Below is a small trained network, with its code and all its weights. Each question gives an input and a class and asks what happens when units are switched off, that is, made to give their printed mean instead of their output.

import numpy as np


def w(rows, s, z=0):
    codes = np.array(rows[::2]) - 128.0
    scale = np.full(codes.shape[1], s)
    scale[-1] = z or s
    return codes * scale


def norm(h):
    return h / np.sqrt((h * h).mean(-1, keepdims=True) + 1e-5)


def f(y):
    return y / 2 * (1 + np.tanh(0.7978845608 * (y + 0.044715 * y**3)))


def log_softmax(a):
    a = a - a.max(-1, keepdims=True)
    return a - np.log(np.exp(a).sum(-1, keepdims=True))


def net(x, mask):
    res = np.array(x, float).reshape(1, 3) / 4 @ E
    u = 0
    for l in range(2):
        y = f(norm(res) @ A[l][:, :-1].T + A[l][:, -1])
        res = res + np.where(mask[u : u + 4], y, B[l][:, -1]) @ B[l][:, :-1]
        u += 4
    return log_softmax(norm(res)[-1] @ U[:, :-1].T + U[:, -1])


A, B = {}, {}
E = w([
[87,87,79,185,179,128,90,145,56,121],'x0',
[186,160,67,141,129,137,128,115,125,130],'x1',
[75,121,106,96,173,254,129,134,50,138],'x2',
],0.0099)
A[0] = w([
[161,177,194,40,106,203,160,127,174,131,3],'L0N0',
[205,187,62,109,105,182,142,105,157,135,57],'L0N1',
[142,144,153,56,118,248,152,117,142,125,79],'L0N2',
[71,114,232,88,110,144,137,119,154,132,32],'L0N3',
],0.018,0.0041)
B[0] = w([
[122,50,81,182,96,91,87,49,125,111,249],'L0N0',
[160,63,165,89,178,123,172,169,118,73,220],'L0N1',
[91,253,137,123,130,170,130,152,148,178,245],'L0N2',
[177,75,153,85,178,128,183,181,116,70,217],'L0N3',
],0.018,0.014)
A[1] = w([
[164,117,141,107,144,111,160,183,146,99,6],'L1N0',
[101,62,73,163,101,137,129,93,115,124,107],'L1N1',
[174,155,173,112,74,46,183,98,255,118,182],'L1N2',
[118,224,143,148,119,100,110,155,164,149,185],'L1N3',
],0.024,0.0021)
B[1] = w([
[181,108,190,76,153,88,177,93,49,155,245],'L1N0',
[145,95,106,136,117,135,134,40,173,148,211],'L1N1',
[6,232,75,159,157,251,86,157,91,237,249],'L1N2',
[142,103,159,120,51,45,141,122,133,193,175],'L1N3',
],0.012,0.017)
U = w([
[31,254,125,122,105,162,144,154,111,228,172],'0',
[94,37,57,183,177,130,95,29,122,132,139],'1',
[155,69,170,63,235,133,203,174,84,86,158],'2',
[148,95,172,93,104,70,134,90,142,186,255],'3',
[166,177,93,134,104,92,73,213,181,28,40],'4',
[132,171,132,130,116,84,52,169,156,48,52],'5',
[178,156,132,131,52,99,35,199,148,46,40],'6',
[117,131,140,121,75,111,33,201,171,50,57],'7',
],0.0096,0.007)

Each question gives the input, the list of numbers given to net, and the class t.
The units are the neurons (one row each of A and B). Each row of codes is followed by its name. A weight is (code - 128) times the scale printed after its matrix; where a second scale follows, it is the last column's (A, B and U).
mask holds one flag per neuron, layer by layer. A switched-off neuron (its flag False) gives its mean, the last column of its row in B, instead of its output. The means were averaged over made-up inputs and are rounded, as every weight is.
A unit's drop is (log p(t) with every unit on - log p(t) with that unit switched off) / (log p(t) with every unit on - log p(t) with every unit switched off).
The circuit of an input: a set's keep is (log p(t) with only the set's units on - log p(t) with every unit switched off) / (log p(t) with every unit on - log p(t) with every unit switched off). Starting from all 8 units, units are removed one at a time, each time the one whose removal leaves the highest keep (on an exact tie, the one counted first), for as long as the keep stays at least 0.8.
units of the circuit, in order: the units of the circuit, biggest drop first
most important unit: the unit with the biggest drop
top k neurons: the k neurons with the biggest drops, biggest first
k most important neurons of layer l: the k neurons of layer l with the biggest drops, biggest first
drop of u: that unit's drop, to one decimal
input [8,-2,4], class 1: most important unit	L0N2
input [4,6,-6], class 0: top 3 neurons	L0N0, L0N3, L1N2
input [0,-8,-7], class 2: top 3 neurons	L0N3, L0N2, L1N0
input [7,-1,1], class 1: units of the circuit, in order	L0N3, L1N2, L1N0
input [-8,-8,7], class 1: top 4 neurons	L0N0, L0N1, L1N0, L1N2
input [-1,-3,3], class 3: top 3 neurons	L1N2, L0N1, L1N3
input [-7,-4,-6], class 1: top 4 neurons	L0N2, L0N0, L1N1, L0N3
input [6,-5,-6], class 0: top 4 neurons	L0N0, L0N3, L0N1, L0N2
input [-7,7,-2], class 1: top 2 neurons	L0N0, L0N3
input [4,-2,0], class 1: top 4 neurons	L0N2, L0N3, L0N1, L1N2
input [5,4,-8], class 0: top 2 neurons	L0N0, L1N2
input [-6,4,-4], class 1: 3 most important neurons of layer 0	L0N2, L0N0, L0N3
input [-6,-6,-1], class 1: 2 most important neurons of layer 0	L0N0, L0N1
input [-1,-7,4], class 2: units of the circuit, in order	L0N3
input [4,-3,-5], class 0: top 4 neurons	L0N0, L0N3, L0N1, L0N2
input [0,-4,3], class 2: top 2 neurons	L0N3, L1N2
input [-6,-8,5], class 2: top 4 neurons	L0N3, L0N2, L1N2, L0N0
input [3,-4,-4], class 0: 3 most important neurons of layer 0	L0N0, L0N1, L0N3
input [2,3,-5], class 0: top 3 neurons	L0N0, L0N3, L1N2
input [-5,8,-6], class 2: most important unit	L0N1
input [-2,-5,4], class 2: 2 most important neurons of layer 0	L0N3, L0N0
input [5,2,-2], class 1: 3 most important neurons of layer 0	L0N2, L0N3, L0N1
input [-4,-6,2], class 2: 2 most important neurons of layer 0	L0N3, L0N2
input [-7,-4,3], class 1: 2 most important neurons of layer 0	L0N0, L0N3
input [-6,-2,-7], class 0: drop of L0N0	0.0
input [-1,-6,-5], class 2: drop of L0N2	0.6
